Below is a small trained network, with its code and all its weights. Each question gives an input and a class and asks what happens when units are switched off, that is, made to give their printed mean instead of their output.

import numpy as np


def w(rows, s, z=0):
    codes = np.array(rows[::2]) - 128.0
    scale = np.full(codes.shape[1], s)
    scale[-1] = z or s
    return codes * scale


def f(y):
    return np.maximum(y, 0)


def log_softmax(a):
    a = a - a.max(-1, keepdims=True)
    return a - np.log(np.exp(a).sum(-1, keepdims=True))


def net(x, mask):
    res = np.array(x, float).reshape(1, 7) / 4 @ E
    y = f(res @ A[0][:, :-1].T + A[0][:, -1])
    res = res + np.where(mask, y, B[0][:, -1]) @ B[0][:, :-1]
    return log_softmax(res[-1] @ U[:, :-1].T + U[:, -1])


A, B = {}, {}
E = w([
[46,96,98,242,62,126,91,140,151],'x0',
[65,8,56,99,90,139,72,189,180],'x1',
[28,24,86,196,149,190,170,164,254],'x2',
[24,89,182,91,162,165,180,147,125],'x3',
[10,212,93,182,44,159,81,115,135],'x4',
[122,178,225,169,180,136,116,113,76],'x5',
[116,170,115,223,166,145,109,101,110],'x6',
],0.0086)
A[0] = w([
[129,177,123,120,59,95,135,144,105,103],'n1',
[104,17,60,154,93,121,168,217,162,151],'n2',
[207,72,181,17,171,106,181,147,101,150],'n3',
[45,205,168,238,145,212,102,101,87,193],'n4',
[79,101,159,172,126,189,137,166,148,119],'n5',
[101,202,126,129,140,151,185,166,134,131],'n6',
[227,190,186,101,126,130,147,155,121,155],'n7',
[58,62,79,149,149,159,69,238,164,136],'n8',
[210,249,120,148,78,117,106,91,38,178],'n9',
[119,5,45,140,104,113,100,152,182,137],'n10',
[35,2,111,183,115,192,165,160,151,254],'n11',
],0.0081,0.0059)
B[0] = w([
[166,109,129,153,125,94,110,131,124,158],'n1',
[111,72,71,111,16,157,102,137,192,208],'n2',
[159,74,182,24,141,82,242,169,90,221],'n3',
[31,195,131,171,161,103,195,133,114,220],'n4',
[76,89,158,164,148,84,123,158,130,175],'n5',
[139,179,129,166,161,125,153,175,131,152],'n6',
[170,151,103,53,181,127,110,132,79,208],'n7',
[89,79,129,136,88,154,105,145,133,208],'n8',
[198,240,23,122,167,120,62,76,78,248],'n9',
[143,45,62,60,1,199,132,121,125,204],'n10',
[66,74,164,152,96,196,115,106,164,245],'n11',
],0.0086,0.018)
U = w([
[146,7,85,161,70,173,127,146,187,35],'0',
[207,95,167,88,181,102,217,172,83,250],'1',
[197,209,44,196,150,95,95,109,116,68],'2',
[79,112,178,254,155,154,194,147,155,66],'3',
],0.0096,0.0016)

Each question gives the input, the list of numbers given to net, and the class t.
The units are the neurons (one row each of A and B). Each row of codes is followed by its name. A weight is (code - 128) times the scale printed after its matrix; where a second scale follows, it is the last column's (A, B and U).
mask holds one flag per neuron, in row order. A switched-off neuron (its flag False) gives its mean, the last column of its row in B, instead of its output. The means were averaged over made-up inputs and are rounded, as every weight is.
A unit's drop is (log p(t) with every unit on - log p(t) with that unit switched off) / (log p(t) with every unit on - log p(t) with every unit switched off).
The circuit of an input: a set's keep is (log p(t) with only the set's units on - log p(t) with every unit switched off) / (log p(t) with every unit on - log p(t) with every unit switched off). Starting from all 11 units, units are removed one at a time, each time the one whose removal leaves the highest keep (on an exact tie, the one counted first), for as long as the keep stays at least 0.8.
circuit, biggest first: the units of the circuit, biggest drop first
k most important neurons: the k neurons with the biggest drops, biggest first
drop when u is switched off: that unit's drop, to one decimal
input [7,-1,4,3,-1,8,-6], class 3: circuit, biggest first	n4
input [-6,2,-3,7,4,-7,-6], class 1: 2 most important neurons	n3, n11
input [-7,4,4,-8,-3,3,3], class 1: circuit, biggest first	n11, n2
input [-1,-5,-1,0,3,0,-6], class 2: circuit, biggest first	n3, n9
input [7,0,-5,4,2,0,-5], class 3: circuit, biggest first	n10, n7
input [-6,7,-4,1,6,3,0], class 2: circuit, biggest first	n3, n11
input [-3,1,0,6,4,-4,4], class 3: 2 most important neurons	n10, n2
input [-3,8,-6,2,0,-1,0], class 1: 2 most important neurons	n11, n2
input [6,1,-7,7,2,7,2], class 2: 3 most important neurons	n11, n9, n3
input [-1,4,-3,-4,-7,-6,-4], class 1: 3 most important neurons	n3, n11, n8
input [-2,-6,8,-4,3,-2,-1], class 3: 2 most important neurons	n10, n9
input [-1,-8,8,-5,-5,0,2], class 1: 2 most important neurons	n9, n11
input [-2,-8,-1,2,1,-3,1], class 2: drop when n9 is switched off	0.2
input [-4,-3,-4,1,5,7,-5], class 2: circuit, biggest first	n9
input [3,2,-5,-4,2,-7,0], class 2: drop when n11 is switched off	0.5
input [-7,0,0,-6,5,2,-7], class 2: drop when n2 is switched off	-0.1
